Below are the code and all the weights of a small trained network. Each question names an input and a target symbol and asks about switching units off, where a switched-off unit gives its printed mean instead of its output.

import numpy as np


def w(rows, s, z=0):
    codes = np.array(rows[::2]) - 128.0
    scale = np.full(codes.shape[1], s)
    scale[-1] = z or s
    return codes * scale


def f(y):
    return np.maximum(y, 0)


def softmax(a):
    e = np.exp(a - a.max(-1, keepdims=True))
    return e / e.sum(-1, keepdims=True)


def log_softmax(a):
    a = a - a.max(-1, keepdims=True)
    return a - np.log(np.exp(a).sum(-1, keepdims=True))


def net(x, mask):
    ids = ['Γβζηθμξτφ'.index(c) for c in x.split()]
    T = len(ids)
    res = E[ids] + P[:T]
    u = 0
    for l in range(2):
        r = res
        for j in range(3):
            rows = slice(2 * j, 2 * j + 2)
            q, k, v = (r @ M[l][rows].T for M in (Q, K, V))
            z = softmax(np.where(np.tri(T) > 0, q @ k.T / 2**0.5, -1e9)) @ v
            o = O[l][rows]
            res = res + np.where(mask[u + j], z, o[:, -1]) @ o[:, :-1]
        u += 3
        y = f(res @ A[l][:, :-1].T + A[l][:, -1])
        res = res + np.where(mask[u : u + 16], y, B[l][:, -1]) @ B[l][:, :-1]
        u += 16
    return log_softmax(res[-1] @ U[:, :-1].T + U[:, -1])


Q, K, V, O, A, B = {}, {}, {}, {}, {}, {}
E = w([
[97,163,201,139],'Γ',
[255,173,114,130],'β',
[108,177,130,132],'ζ',
[109,170,139,132],'η',
[86,165,18,113],'θ',
[111,175,127,133],'μ',
[115,185,84,129],'ξ',
[160,46,239,142],'τ',
[104,174,141,134],'φ',
],0.0091)
P = w([
[157,124,118,207],'0',
[154,126,157,84],'1',
[89,104,132,168],'2',
[161,113,87,230],'3',
[135,109,151,30],'4',
[128,7,132,147],'5',
[141,123,110,254],'6',
[131,87,156,6],'7',
[149,2,98,136],'8',
],0.0057)
Q[0] = w([
[103,68,124,6],'0.h0',
[62,87,107,208],'0.h0',
[81,62,137,100],'0.h1',
[121,80,147,106],'0.h1',
[126,167,144,223],'0.h2',
[124,143,130,87],'0.h2',
],0.026)
K[0] = w([
[91,116,135,3],'0.h0',
[68,102,111,192],'0.h0',
[124,140,65,193],'0.h1',
[136,147,97,153],'0.h1',
[116,119,66,179],'0.h2',
[117,128,132,91],'0.h2',
],0.024)
V[0] = w([
[32,171,61,105],'0.h0',
[54,110,213,139],'0.h0',
[139,120,97,105],'0.h1',
[166,130,145,145],'0.h1',
[108,126,127,149],'0.h2',
[116,97,103,245],'0.h2',
],0.012)
O[0] = w([
[2,113,156,107,2],'0.h0',
[96,151,94,253,7],'0.h0',
[123,111,91,161,118],'0.h1',
[76,141,146,117,186],'0.h1',
[140,134,137,107,113],'0.h2',
[95,112,155,5,151],'0.h2',
],0.0077,0.004)
A[0] = w([
[120,173,115,168,57],'0.n0',
[106,132,61,96,24],'0.n1',
[125,226,40,147,134],'0.n2',
[125,31,147,88,101],'0.n3',
[122,61,102,140,60],'0.n4',
[99,127,118,82,20],'0.n5',
[110,147,73,109,42],'0.n6',
[111,110,122,148,26],'0.n7',
[134,125,113,143,42],'0.n8',
[107,93,120,74,103],'0.n9',
[141,119,2,177,79],'0.n10',
[104,127,119,160,16],'0.n11',
[122,88,105,149,85],'0.n12',
[161,140,52,148,77],'0.n13',
[97,161,70,102,1],'0.n14',
[110,112,127,124,25],'0.n15',
],0.0081,0.0035)
B[0] = w([
[144,89,143,90,135],'0.n0',
[136,54,209,44,152],'0.n1',
[145,92,19,248,197],'0.n2',
[173,129,124,207,195],'0.n3',
[54,106,100,141,134],'0.n4',
[195,78,132,70,145],'0.n5',
[133,87,199,63,143],'0.n6',
[111,141,100,169,128],'0.n7',
[112,118,104,108,128],'0.n8',
[155,100,84,120,175],'0.n9',
[65,51,215,84,146],'0.n10',
[119,128,67,114,128],'0.n11',
[92,106,122,134,133],'0.n12',
[104,160,190,44,251],'0.n13',
[160,75,249,23,145],'0.n14',
[163,101,84,141,128],'0.n15',
],0.012,0.0012)
Q[1] = w([
[12,121,126,148],'1.h0',
[192,43,83,173],'1.h0',
[105,114,92,207],'1.h1',
[1,126,132,117],'1.h1',
[222,165,69,190],'1.h2',
[161,218,162,59],'1.h2',
],0.025)
K[1] = w([
[78,214,52,210],'1.h0',
[159,33,198,215],'1.h0',
[96,116,179,217],'1.h1',
[6,133,42,93],'1.h1',
[209,176,227,160],'1.h2',
[237,152,65,28],'1.h2',
],0.021)
V[1] = w([
[146,113,59,112],'1.h0',
[133,113,83,112],'1.h0',
[82,159,164,117],'1.h1',
[227,114,102,132],'1.h1',
[126,230,33,102],'1.h2',
[143,218,247,176],'1.h2',
],0.013)
O[1] = w([
[93,177,167,136,147],'1.h0',
[106,152,152,125,135],'1.h0',
[130,139,58,105,83],'1.h1',
[123,53,241,158,254],'1.h1',
[24,141,181,83,132],'1.h2',
[37,50,148,255,148],'1.h2',
],0.0088,0.012)
A[1] = w([
[87,112,70,153,1],'1.n0',
[142,186,116,211,106],'1.n1',
[119,140,124,132,112],'1.n2',
[123,123,145,168,33],'1.n3',
[159,114,111,174,10],'1.n4',
[64,182,113,174,81],'1.n5',
[73,127,126,146,104],'1.n6',
[90,169,95,162,206],'1.n7',
[87,111,86,180,12],'1.n8',
[63,145,130,81,89],'1.n9',
[98,121,138,157,80],'1.n10',
[77,182,61,193,131],'1.n11',
[60,199,157,82,72],'1.n12',
[20,249,121,129,164],'1.n13',
[75,97,121,116,151],'1.n14',
[111,166,122,155,134],'1.n15',
],0.011,0.0059)
B[1] = w([
[174,158,151,142,160],'1.n0',
[130,122,73,137,218],'1.n1',
[131,127,138,124,131],'1.n2',
[143,153,101,131,254],'1.n3',
[129,182,96,157,177],'1.n4',
[139,86,80,90,191],'1.n5',
[136,94,135,115,201],'1.n6',
[56,121,134,122,234],'1.n7',
[216,117,149,127,195],'1.n8',
[167,140,149,152,152],'1.n9',
[154,124,124,105,224],'1.n10',
[91,45,103,107,247],'1.n11',
[210,110,119,154,161],'1.n12',
[96,252,122,151,212],'1.n13',
[141,130,170,121,210],'1.n14',
[113,125,97,119,165],'1.n15',
],0.027,0.0033)
U = w([
[117,72,94,90,103],'Γ',
[127,104,235,105,253],'β',
[81,152,137,89,94],'ζ',
[75,148,135,88,100],'η',
[190,150,114,3,85],'θ',
[94,150,138,96,86],'μ',
[132,203,150,112,108],'ξ',
[184,133,120,170,25],'τ',
[61,146,133,75,120],'φ',
],0.0038,0.0044)

Each question gives the input, a string of symbols that net reads in full, and the target symbol t.
The units are the heads (2 rows each of Q, K, V and O) and the neurons (one row each of A and B). Each row of codes is followed by its name. A weight is (code - 128) times the scale printed after its matrix; where a second scale follows, it is the last column's (O, A, B and U).
mask holds one flag per unit, layer by layer, with each layer's heads first. A switched-off unit (its flag False) gives its mean, the last column of its rows in O or B, instead of its output. The means were averaged over made-up inputs and are rounded, as every weight is.
A unit's drop is (log p(t) with every unit on - log p(t) with that unit switched off) / (log p(t) with every unit on - log p(t) with every unit switched off).
The circuit of an input: a set's keep is (log p(t) with only the set's units on - log p(t) with every unit switched off) / (log p(t) with every unit on - log p(t) with every unit switched off). Starting from the 12 units with the biggest drops (on a tie, the unit counted first), units are removed one at a time, each time the one whose removal leaves the highest keep (on an exact tie, the one counted first), for as long as the keep stays at least 0.8.
units of the circuit, in order: the units of the circuit, biggest drop first
most important unit: the unit with the biggest drop
top k neurons: the k neurons with the biggest drops, biggest first
k most important neurons of layer l: the k neurons of layer l with the biggest drops, biggest first
which heads matter: for each layer, one digit per head in row order, 1 if its drop is at least 0.15 and else 0, layers parted by /
input Γ μ φ ξ, target Γ: units of the circuit, in order -> (0.n2, 1.h1, 1.h2, 1.n11)
input ξ β η, target ξ: most important unit -> 0.h0
input β Γ μ β Γ, target Γ: 2 most important neurons of layer 0 -> (0.n13, 0.n2)
input τ β φ, target τ: units of the circuit, in order -> (0.h0, 1.h2, 0.n2, 1.n8)
input β θ β τ φ, target θ: units of the circuit, in order -> (1.h2, 0.h0, 1.h1, 1.n12)
input τ Γ ξ, target τ: units of the circuit, in order -> (0.n2, 1.h2, 1.n4)
input ζ Γ Γ β φ, target Γ: top 4 neurons -> (0.n2, 1.n11, 1.n5, 0.n13)
input θ φ β Γ, target θ: which heads matter -> 101 / 011
input Γ Γ Γ τ θ β ζ, target τ: which heads matter -> 110 / 101
input Γ β μ, target Γ: which heads matter -> 100 / 011
input β η η β β τ, target τ: units of the circuit, in order -> (1.h2, 0.n3, 1.n4)
input τ β ξ ξ β Γ μ, target ξ: 2 most important neurons of layer 0 -> (0.n2, 0.n3)
input Γ ξ μ ξ, target Γ: units of the circuit, in order -> (0.n2, 1.h2, 1.h1, 1.n11)
input θ θ θ μ, target θ: which heads matter -> 101 / 011
input Γ φ φ η, target Γ: units of the circuit, in order -> (0.h0, 1.h1, 1.h2, 1.n11)
input μ β Γ β Γ ξ β ζ, target Γ: most important unit -> 0.h2
input β ξ β μ τ τ Γ η, target τ: which heads matter -> 101 / 001
input β ξ τ Γ ξ, target ξ: which heads matter -> 100 / 011
input ζ β ζ Γ β τ ζ, target Γ: 2 most important neurons of layer 1 -> (1.n11, 1.n1)
input Γ θ θ Γ ζ, target θ: which heads matter -> 100 / 011
input ξ β β μ, target ξ: which heads matter -> 111 / 011
